X = [142 112 128 126 118 154 143 106 116 122]
X[0]: 142
X[8]: 116
X[6]: 143

m = 146  100  135  125  128  139  119
m[0] = 146
m[1] = 100
m[4] = 128
m[-2] = 139

grid =
[[134 136 132 121 116 149 123 137 137 139 120 120 136 125 141 112]
 [134 142 114 135 144 128 117 147 108 131 108 127 122 135 149 123]
 [141 107 129 124 129 141 132 116 147 138 109 118 135 129 129 109]
 [143 130 109 121 132 134 145 116 125 126 122 127 130 134 110 124]
 [136 136 122 142 132 150 149 118 124 118 112 125 107 119 111 134]
 [143 143 141 128 106 139 117 114 135 132 141 106 128 131 127 138]
 [129 107 108 138 111 149 120 117 117 127 115 113 148 139 149 135]
 [143 147 120 131 128 114 126 141 150 109 124 124 149 143 113 147]
 [122 137 141 148 127 148 127 121 129 131 107 114 141 127 124 133]
 [150 115 133 122 140 106 116 142 132 127 120 149 140 122 135 110]
 [133 110 147 110 113 134 131 123 147 140 111 137 123 138 107 135]
 [140 106 149 127 137 147 130 147 115 149 130 120 148 143 142 145]]
Rows and columns are counted from 0.
(0, 0) => 134
(9, 2) => 133
(0, 10) => 120
(4, 1) => 136
(8, 4) => 127
(11, 0) => 140
(0, 9) => 139
(8, 7) => 121
(9, 8) => 132
(4, 3) => 142
(4, 9) => 118
(10, 2) => 147
(11, 15) => 145
(2, 4) => 129
(4, 13) => 119
(1, 7) => 147
(11, 12) => 148
(3, 6) => 145
(8, 1) => 137
(8, 10) => 107
(3, 10) => 122
(10, 6) => 131
(3, 0) => 143
(1, 6) => 117
(1, 8) => 108
(5, 15) => 138
(2, 15) => 109
(6, 3) => 138
(7, 12) => 149
(11, 5) => 147
(11, 13) => 143
(10, 10) => 111
(1, 5) => 128
(10, 9) => 140
(4, 7) => 118
(3, 5) => 134
(0, 1) => 136

arr =
array([[133, 147, 137, 128, 122, 135, 135, 124,  99, 148],
       [129, 134, 110, 133, 118, 115, 141, 131, 138, 105]])
arr[0, -10] -> 133
arr[:, 1] -> [147, 134]
arr[-2, -6] -> 122
arr[-2, 2] -> 137
arr[-1, -3] -> 131
arr[-2, 7] -> 124
arr[1, -2] -> 138
arr[-1, 1] -> 134
arr[1] -> [129, 134, 110, 133, 118, 115, 141, 131, 138, 105]
arr[-2, 9] -> 148

A =
[[123 127 118 149]
 [118 154 154 108]
 [155 122 136 112]]
A[0, 0]: 123
A[2, 1]: 122
A[:, 0]: [123, 118, 155]
A[0, 1]: 127
A[:, 1]: [127, 154, 122]
A[0, 2]: 118

M = [141 129 129 128 128 128  98 128 127 123 134 133 127 132]
M[0] => 141
M[-8] => 98
M[1] => 129

a =
[[137 108 126 123 138 141 124 122 150 121]
 [117 110 146 151 155 152 131 116 146 102]
 [129 122 124 128 131 133 130 121 137 125]
 [113 113 151 150 153 148 129 118 145 102]
 [132 121 126 130 133 136 128 121 136 124]
 [130 118 128 131 137 138 128 123 138 121]
 [136 105 126 132 145 148 128 116 150 115]
 [132 121 126 125 130 132 126 126 137 126]]
Rows and columns are counted from 0.
(0, 0)	137
(2, 2)	124
(0, 1)	108
(2, 8)	137
(5, 5)	138
(5, 1)	118
(0, 4)	138
(5, 2)	128
(0, 3)	123
(7, 9)	126
(4, 2)	126
(0, 2)	126
(7, 0)	132
(4, 9)	124
(2, 4)	131
(2, 0)	129
(2, 5)	133
(4, 7)	121
(4, 4)	133
(1, 7)	116
(5, 8)	138
(1, 3)	151
(5, 7)	123
(7, 4)	130
(3, 7)	118

B =
[[152 131 128 128]
 [148 129 128 128]
 [128 136 152 134]
 [154 135 128 128]
 [129 147 144 129]
 [128 128 134 152]]
B[-6, 0] -> 152
B[-1, -3] -> 128
B[:, -2] -> [128, 128, 152, 128, 144, 134]
B[4, -2] -> 144
B[0, 1] -> 131
B[4, 0] -> 129
B[-1, 0] -> 128
B[:, -1] -> [128, 128, 134, 128, 129, 152]
B[3, 1] -> 135
B[-5, 1] -> 129

data =
[[106 124 133 110 135 134 130 132 130 123 137]
 [127 135 124 127 116 129 133 131 117 125 132]]
Indices start at 0.
row 0 col 0	106
row 0 col 1	124
row 0 col 3	110
row 0 col 2	133
row 1 col 4	116
row 1 col 1	135
row 1 col 0	127
row 0 col 8	130
row 0 col 7	132

W =
[[108 116 127 119 147 106 134 129 125 107 128]
 [143 142 129 141 119 157 134 128 137 141 116]
 [141 136 137 131 125 129 135 125 133 135 129]
 [119 121 114 132 128 139 114 135 117 136 132]
 [125 125 118 133 125 141 118 131 121 138 129]
 [140 138 130 136 120 145 139 121 136 134 112]]
W[0,0] -> 108
W[1,0] -> 143
W[1,5] -> 157
W[3,9] -> 136
W[2,9] -> 135
W[5,6] -> 139
W[4] -> [125, 125, 118, 133, 125, 141, 118, 131, 121, 138, 129]
W[:, 1] -> [116, 142, 136, 121, 125, 138]
W[4,10] -> 129
W[0,6] -> 134
W[3,5] -> 139
W[1,3] -> 141
W[0,7] -> 129
W[3,6] -> 114
W[2] -> [141, 136, 137, 131, 125, 129, 135, 125, 133, 135, 129]
W[2,4] -> 125
W[4,9] -> 138
W[5] -> [140, 138, 130, 136, 120, 145, 139, 121, 136, 134, 112]
W[:, 6] -> [134, 134, 135, 114, 118, 139]
W[:, 10] -> [128, 116, 129, 132, 129, 112]
W[1,6] -> 134
W[5,8] -> 136
W[0,2] -> 127
W[5,2] -> 130

x =
[[142 138 121 146 125 146 143 128 121 123 130 127 122 135 134]
 [142 126 121 131 129 143 134 137 121 112 126 141 132 132 139]
 [144 107 119 121 145 140 130 150 119 100 119 122 131 134 141]
 [140 111 125 134 135 141 133 144 125 107 134 131 121 133 147]]
Rows and columns are counted from 0.
(0, 0) -> 142
(3, 6) -> 133
(2, 14) -> 141
(2, 11) -> 122
(1, 0) -> 142
(3, 4) -> 135
(3, 7) -> 144
(0, 7) -> 128
(1, 9) -> 112
(1, 3) -> 131
(0, 3) -> 146
(1, 10) -> 126
(2, 7) -> 150
(0, 1) -> 138
(3, 10) -> 134
(3, 13) -> 133
(1, 14) -> 139
(2, 9) -> 100
